Input:
array([[ -46, -685,  611,    0,  291,  370, -328, -188,  206,  -47,  -53,
        -351],
       [ 165, -100,   51,  302,  316, -418,   20,  346, -400, -396,  246,
         392],
       [ -83, -344,  248, -145, -349, -282,  448,  309, -493,  243,   12,
         528],
       [  26, -326,  -20,  125,  -33,  106,  670,   53, -328,  246, -441,
         -72],
       [ -50,  108,  459,  -87, -241, -188, -174, -252,  413,  517,   79,
          73],
       [  61,   35,  388, -308, -301, -285, -203, -191,  -83,  495,  -52,
          23],
       [-234, -291, -558, -140,  -24, -248, -223,   -1,  303,  261,  225,
         154],
       [  36, -215, -140,  234,  387, -156, -411,   28,  272, -387,  691,
         220],
       [  14,  449,  224,  -25,   35,  168,  -64, -242,   72, -287, -106,
        -327],
       [  29,  325, -360,  -67,  -33, -336, -159,   23,  118,   17,  501,
         493]])
Output: 493

Input:
array([[187, 201,  87,  80,  20,  79, 128, 123,  68, 115, 161,  81,  82,
         55, 219, 134],
       [ 79,  98,  89, 109, 118, 217, 107,  91, 223,  55,   7, 127, 187,
        134,  78,  56],
       [ 57, 102,  49,  52,  75, 171,  77,  39, 189, 121,  36,  39, 164,
         39, 136, 117],
       [103, 109, 106, 107, 101, 100,  55,  12,  91, 113,  46,  30,  67,
         54, 122,  64],
       [ 39,  91,  51,  51,  85, 158,  50,  20, 178, 130,  54,  23, 144,
         32, 134, 117],
       [ 55, 109,  46,  50,  61, 182, 124, 105, 205,  93,  50,  92, 215,
         82, 145, 162],
       [ 24,  31, 103, 117, 163, 161,  86,  85, 175,  49,  18, 124, 151,
        144,  26,  64],
       [186, 148,  96,  99,  41, 142, 165, 168, 134,  61,  92, 150, 146,
        118,  90,  91]])
Output: 91

Input:
array([[50, 19, 36, 67, 25, 63, 24, 95, 32, 67, 87],
       [40, 46, 46, 40, 57, 35, 74, 68, 32, 37, 56],
       [40, 77, 78, 20, 50, 46, 72, 24, 57, 37, 17],
       [41, 68, 31, 53, 38, 21, 24, 36, 41, 36, 55],
       [45, 69, 54, 49, 25, 78, 44, 25, 40, 71, 64],
       [48, 57, 73, 74, 75, 55, 46, 26, 34, 72, 61],
       [43, 14, 74, 20, 35, 21, 76, 16, 63, 46, 53],
       [49, 14, 53, 83, 28, 44, 62, 42, 38, 17, 39],
       [40, 61, 25, 70, 68, 68, 35, 89, 50, 48, 17],
       [45, 53, 25, 46, 59, 60, 59, 16, 53, 17, 83]])
Output: 83

Input:
array([[4661, 3904, 3207, 4280, 4614, 3290, 4982, 4087, 4288, 9038],
       [3640, 4378, 4189, 4150, 2930, 4958, 4418, 2178, 3094, 5015],
       [3738, 3666, 4249, 3807, 4063, 4483, 3174, 4759, 4968, 4779],
       [3377, 4001, 3910, 4224, 5147, 2147, 3248, 4136, 4408, 4508],
       [5056, 4411, 3294, 4099, 5502, 3861, 2825, 4555, 3996, 5614],
       [4800, 3685, 3267, 5143, 3130, 4632, 4970, 3723, 4275, 1055]])
Output: 1055

Input:
array([[-328,  156,  225,  -88,  149,  136,  -71,  108,  473,  595, -366,
        -804],
       [ 152,  141,  171,   50,   22,  136,   68,  236,   33,  149,   81,
         266],
       [ -18,  160,  218,  -26,   28,  136,   -8,  230,  183,  333, -103,
        -119],
       [  80,  263,  444, -287, -322,  136, -174,  653,  -37,  534, -304,
         323],
       [ 134,  152,  204,   12,  -14,  136,   36,  266,   54,  217,   12,
         209],
       [ 215,   18, -116,  408,  384,  136,  345, -228,  128, -250,  480,
         172],
       [-318,  171,  253, -114,   97,  136,  -91,  138,  438,  620, -390,
        -776],
       [ 154,  145,  189,   44,    7,  136,   63,  244,   42,  161,   69,
         249],
       [-322,  154,  213,  -71,  171,  136,  -58,   63,  481,  564, -334,
        -824]])
Output: -824

Input:
array([[705, 805, 570, 675, 881, 713, 556, 666, 454, 726, 448],
       [569, 611, 434, 630, 713, 574, 684, 550, 578, 602, 578],
       [566, 594, 472, 340, 300, 718, 581, 736, 339, 448, 337],
       [427, 382, 603, 593, 476, 401, 456, 413, 725, 551, 726],
       [610, 672, 393, 531, 628, 680, 719, 659, 449, 556, 447],
       [595, 648, 408, 456, 506, 701, 684, 696, 395, 512, 394],
       [412, 387, 223, 602, 561, 401, 899, 396, 751, 457, 758],
       [531, 537, 622, 509, 464, 578, 433, 585, 521, 562, 519],
       [589, 641, 347, 439, 489, 704, 749, 698, 394, 484, 393]])
Output: 393

Input:
array([[150, 125, 111, 121, 112, 133, 179, 204, 166,  53, 126, 169, 142,
        105, 135],
       [114, 176,  40, 130, 111, 119, 154,  80,  62, 111, 112, 132, 183,
        123, 103],
       [149,  68, 194, 107, 138, 138,  89, 175, 150, 118, 135, 109,  91,
        172, 135],
       [ 96, 109, 107, 190, 149, 128, 166, 113, 152, 102, 125, 149,  96,
        114,  97],
       [106,  75, 103, 107, 154, 143, 108, 141,  38, 160, 131, 122,  99,
        132,  84],
       [155, 108, 129, 100, 139, 135, 169, 201, 158, 110, 109, 139, 136,
        109, 108],
       [129, 137, 105, 114, 112, 152,  94, 177, 107,  66, 134, 149, 115,
        127, 102],
       [129, 129, 148, 179, 128, 125, 126, 126, 228, 116, 106, 151, 116,
        161, 113],
       [184, 129,  49, 188, 135, 134, 116, 150, 107, 137, 120,  69, 162,
        110, 137],
       [160, 109,  57, 150,  95, 144, 134,  19,  24, 122, 132, 137, 152,
        154, 149],
       [163,  87, 112, 127, 103, 120, 118, 175,  74, 116, 116, 151, 117,
        164, 112]])
Output: 112

Input:
array([[200, 105, 131, 102,  80, 243, 214],
       [ 89, 162,  69, 131,  86, 130, 173],
       [ 98,  55, 150, 211, 102, 126, 136],
       [ 51, 127, 202, 168,  66, 214,  46],
       [ 77, 172, 170, 141, 233, 228, 222],
       [101, 102, 198, 238, 109, 245,  95],
       [177, 146, 121, 237,  40, 102,  65],
       [222, 184,  96, 138, 127, 246,  61],
       [154, 140,  72,  39, 160, 239,  94]])
Output: 94

Input:
array([[547, 270, 403, 386, 232, 198, 327, 328, 333, 641, 446, 376],
       [228, 455, 339, 428, 477, 418, 426, 247, 394, 183, 290, 320],
       [449, 247, 540, 481, 280, 258, 280, 467, 442, 796, 373, 324],
       [304, 426, 418, 429, 293, 325, 266, 530, 390, 574, 369, 371],
       [412, 425, 404, 363, 509, 359, 235, 332, 406, 453, 418, 455],
       [214, 376, 297, 453, 370, 413, 194, 432, 274, 279, 296, 265],
       [436, 305, 225, 361, 359, 392, 226, 434, 312, 390, 316, 457]])
Output: 457
---
|  19 | -11 | -57 |  31 | -14 |
|  -9 |  -5 |  11 |  31 |   0 |
=> 19, 0

| -17 |  26 |  10 |  30 |  63 | => -17, 63

|  -1 |  -1 | -27 |  58 |
|  23 |   2 |  -4 |  63 |
| -45 |   1 | -45 |  24 |
=> -1, 24

|  24 |  -6 | -67 |  19 | => 24, 19

|  33 |  -1 | -54 |   7 | -31 |  -4 |  -5 | => 33, -5

|  59 | -21 |  -3 |   3 | => 59, 3

|   7 |  -7 |  16 |   5 |   9 |
|   9 |  -2 | -66 |  -7 |   1 |
=> 7, 1

| -72 |  22 | -61 | -11 | -30 |  43 | => -72, 43

|  7 | 55 | -3 | 12 | => 7, 12

| -57 | -43 |  45 |  -3 | -32 | -20 |   7 | => -57, 7
